Below are the code and all the weights of a small trained network. Each question names an input and a target symbol and asks about switching units off, where a switched-off unit gives its printed mean instead of its output.

import numpy as np


def w(rows, s, z=0):
    codes = np.array(rows[::2]) - 128.0
    scale = np.full(codes.shape[1], s)
    scale[-1] = z or s
    return codes * scale


def norm(h):
    return h / np.sqrt((h * h).mean(-1, keepdims=True) + 1e-5)


def f(y):
    return y / 2 * (1 + np.tanh(0.7978845608 * (y + 0.044715 * y**3)))


def softmax(a):
    e = np.exp(a - a.max(-1, keepdims=True))
    return e / e.sum(-1, keepdims=True)


def log_softmax(a):
    a = a - a.max(-1, keepdims=True)
    return a - np.log(np.exp(a).sum(-1, keepdims=True))


def net(x, mask):
    ids = ['αβμσψω'.index(c) for c in x.split()]
    T = len(ids)
    res = E[ids] + P[:T]
    u = 0
    for l in range(2):
        r = norm(res)
        for j in range(3):
            rows = slice(2 * j, 2 * j + 2)
            q, k, v = (r @ M[l][rows].T for M in (Q, K, V))
            z = softmax(np.where(np.tri(T) > 0, q @ k.T / 2**0.5, -1e9)) @ v
            o = O[l][rows]
            res = res + np.where(mask[u + j], z, o[:, -1]) @ o[:, :-1]
        u += 3
        y = f(norm(res) @ A[l][:, :-1].T + A[l][:, -1])
        res = res + np.where(mask[u : u + 4], y, B[l][:, -1]) @ B[l][:, :-1]
        u += 4
    return log_softmax(norm(res)[-1] @ U[:, :-1].T + U[:, -1])


Q, K, V, O, A, B = {}, {}, {}, {}, {}, {}
E = w([
[147,252,110,92,170,176],'α',
[81,133,95,195,154,192],'β',
[151,67,39,150,160,188],'μ',
[85,155,222,107,136,149],'σ',
[103,143,80,188,99,116],'ψ',
[246,139,149,215,117,100],'ω',
],0.0016)
P = w([
[119,108,109,78,8,229],'0',
[115,122,105,110,64,173],'1',
[109,125,123,150,115,153],'2',
[108,145,142,196,150,127],'3',
[101,162,151,230,190,98],'4',
[111,190,148,230,219,71],'5',
],0.0012)
Q[0] = w([
[142,215,96,245,204,233],'0.h1',
[103,100,161,197,224,183],'0.h1',
[86,185,204,73,206,223],'0.h2',
[112,185,184,209,160,42],'0.h2',
[176,46,95,19,3,69],'0.h3',
[54,191,179,210,119,182],'0.h3',
],0.0055)
K[0] = w([
[188,103,189,177,183,50],'0.h1',
[135,170,131,152,205,40],'0.h1',
[145,142,113,255,88,22],'0.h2',
[42,171,129,159,209,36],'0.h2',
[12,114,78,44,154,161],'0.h3',
[240,92,135,138,78,140],'0.h3',
],0.0054)
V[0] = w([
[194,231,241,138,97,117],'0.h1',
[23,82,163,78,127,115],'0.h1',
[109,181,171,77,195,162],'0.h2',
[221,80,130,154,45,181],'0.h2',
[235,103,161,126,93,121],'0.h3',
[139,143,168,251,160,151],'0.h3',
],0.0025)
O[0] = w([
[83,88,23,101,99,27,223],'0.h1',
[173,186,41,86,212,203,50],'0.h1',
[150,61,136,67,188,153,162],'0.h2',
[160,136,100,138,24,5,211],'0.h2',
[138,126,77,199,128,233,152],'0.h3',
[213,111,69,101,17,93,252],'0.h3',
],0.0025,0.0012)
A[0] = w([
[142,186,221,109,174,121,139],'0.n1',
[56,96,111,135,118,125,248],'0.n2',
[194,92,93,143,186,218,54],'0.n3',
[182,60,81,198,4,82,40],'0.n4',
],0.0026,0.0016)
B[0] = w([
[163,122,169,108,41,149,125],'0.n1',
[199,67,114,126,83,5,235],'0.n2',
[202,133,202,247,155,125,97],'0.n3',
[118,146,124,100,84,37,249],'0.n4',
],0.0018,0.0014)
Q[1] = w([
[23,221,217,50,201,128],'1.h1',
[195,246,43,121,142,133],'1.h1',
[5,160,236,34,163,188],'1.h2',
[54,253,198,99,150,51],'1.h2',
[191,178,77,166,194,196],'1.h3',
[99,105,165,113,153,48],'1.h3',
],0.0048)
K[1] = w([
[123,70,63,118,251,87],'1.h1',
[70,30,196,127,94,48],'1.h1',
[156,60,1,110,120,161],'1.h2',
[84,82,23,137,228,127],'1.h2',
[185,171,35,158,112,61],'1.h3',
[111,116,171,142,158,109],'1.h3',
],0.0055)
V[1] = w([
[73,38,212,76,96,99],'1.h1',
[180,253,157,36,142,159],'1.h1',
[46,152,107,121,181,85],'1.h2',
[244,123,122,70,117,69],'1.h2',
[132,131,40,155,110,57],'1.h3',
[97,119,91,65,96,131],'1.h3',
],0.0032)
O[1] = w([
[50,14,243,89,82,57,157],'1.h1',
[102,239,132,31,137,143,165],'1.h1',
[135,164,88,165,34,167,83],'1.h2',
[251,120,136,71,106,79,137],'1.h2',
[104,136,140,85,223,136,206],'1.h3',
[181,103,131,211,172,146,252],'1.h3',
],0.003,0.0015)
A[1] = w([
[97,138,62,137,145,107,134],'1.n1',
[103,35,155,134,101,119,17],'1.n2',
[254,8,137,78,237,224,50],'1.n3',
[3,64,216,24,132,95,3],'1.n4',
],0.004,0.0032)
B[1] = w([
[144,109,186,108,138,112,253],'1.n1',
[95,253,123,62,92,153,9],'1.n2',
[251,113,227,144,115,159,134],'1.n3',
[36,92,195,132,192,78,214],'1.n4',
],0.0034,0.00056)
U = w([
[157,243,53,35,184,144,181],'α',
[55,64,45,222,157,238,111],'β',
[244,91,224,146,160,198,173],'μ',
[44,58,227,81,213,79,182],'σ',
[125,125,63,139,1,32,142],'ψ',
[138,107,140,118,125,122,3],'ω',
],0.0051,0.003)

Each question gives the input, a string of symbols that net reads in full, and the target symbol t.
The units are the heads (2 rows each of Q, K, V and O) and the neurons (one row each of A and B). Each row of codes is followed by its name. A weight is (code - 128) times the scale printed after its matrix; where a second scale follows, it is the last column's (O, A, B and U).
mask holds one flag per unit, layer by layer, with each layer's heads first. A switched-off unit (its flag False) gives its mean, the last column of its rows in O or B, instead of its output. The means were averaged over made-up inputs and are rounded, as every weight is.
A unit's drop is (log p(t) with every unit on - log p(t) with that unit switched off) / (log p(t) with every unit on - log p(t) with every unit switched off).
The circuit of an input: a set's keep is (log p(t) with only the set's units on - log p(t) with every unit switched off) / (log p(t) with every unit on - log p(t) with every unit switched off). Starting from the 12 units with the biggest drops (on a tie, the unit counted first), units are removed one at a time, each time the one whose removal leaves the highest keep (on an exact tie, the one counted first), for as long as the keep stays at least 0.8.
circuit, biggest first: the units of the circuit, biggest drop first
top k neurons: the k neurons with the biggest drops, biggest first
which heads matter: for each layer, one digit per head in row order, 1 if its drop is at least 0.15 and else 0, layers parted by /
input ω σ μ β σ σ, target μ: circuit, biggest first : 0.h2, 0.h3, 1.n3
input ω α μ β α ψ, target β: circuit, biggest first : 0.h2, 0.h3
input σ σ α α β μ, target μ: circuit, biggest first : 0.h2, 1.n3
input ω σ σ, target ψ: circuit, biggest first : 0.h2
input ω ψ σ μ σ α, target μ: circuit, biggest first : 0.h2, 1.h1, 1.n3, 0.n4
input ψ σ α μ σ, target α: which heads matter : 101 / 101
input σ α σ ω μ, target ψ: circuit, biggest first : 0.h1, 0.h3, 0.n4
input β σ β, target σ: circuit, biggest first : 0.h3, 1.h1, 0.h1
input μ σ μ, target σ: which heads matter : 111 / 111
input ψ α σ μ σ α, target σ: which heads matter : 101 / 101
input σ α α σ β α, target σ: circuit, biggest first : 1.h1, 0.h1, 0.h2
input α σ β β α σ, target β: circuit, biggest first : 1.h2, 1.h1
input α σ β σ, target β: which heads matter : 101 / 111
input σ μ μ σ, target μ: top 2 neurons : 0.n1, 1.n3
input σ α ψ σ, target α: circuit, biggest first : 1.h1, 0.n4
input β σ σ ω β, target ψ: which heads matter : 101 / 000
input σ σ σ ω α, target ψ: circuit, biggest first : 0.h1, 0.h3
input α μ α σ μ, target α: which heads matter : 001 / 111
input α ψ σ σ ψ σ, target ψ: top 3 neurons : 0.n1, 0.n4, 1.n4
input μ β μ α μ α, target μ: circuit, biggest first : 1.h1, 0.h2, 0.n4, 1.n3
input ψ α α ψ, target α: circuit, biggest first : 1.h1, 1.h3
input ω σ μ μ, target μ: which heads matter : 101 / 011
input α α ω α, target ψ: which heads matter : 100 / 000
input σ μ ω β, target ψ: which heads matter : 000 / 000
input ψ σ ω σ μ, target ψ: top 3 neurons : 0.n4, 1.n4, 1.n2
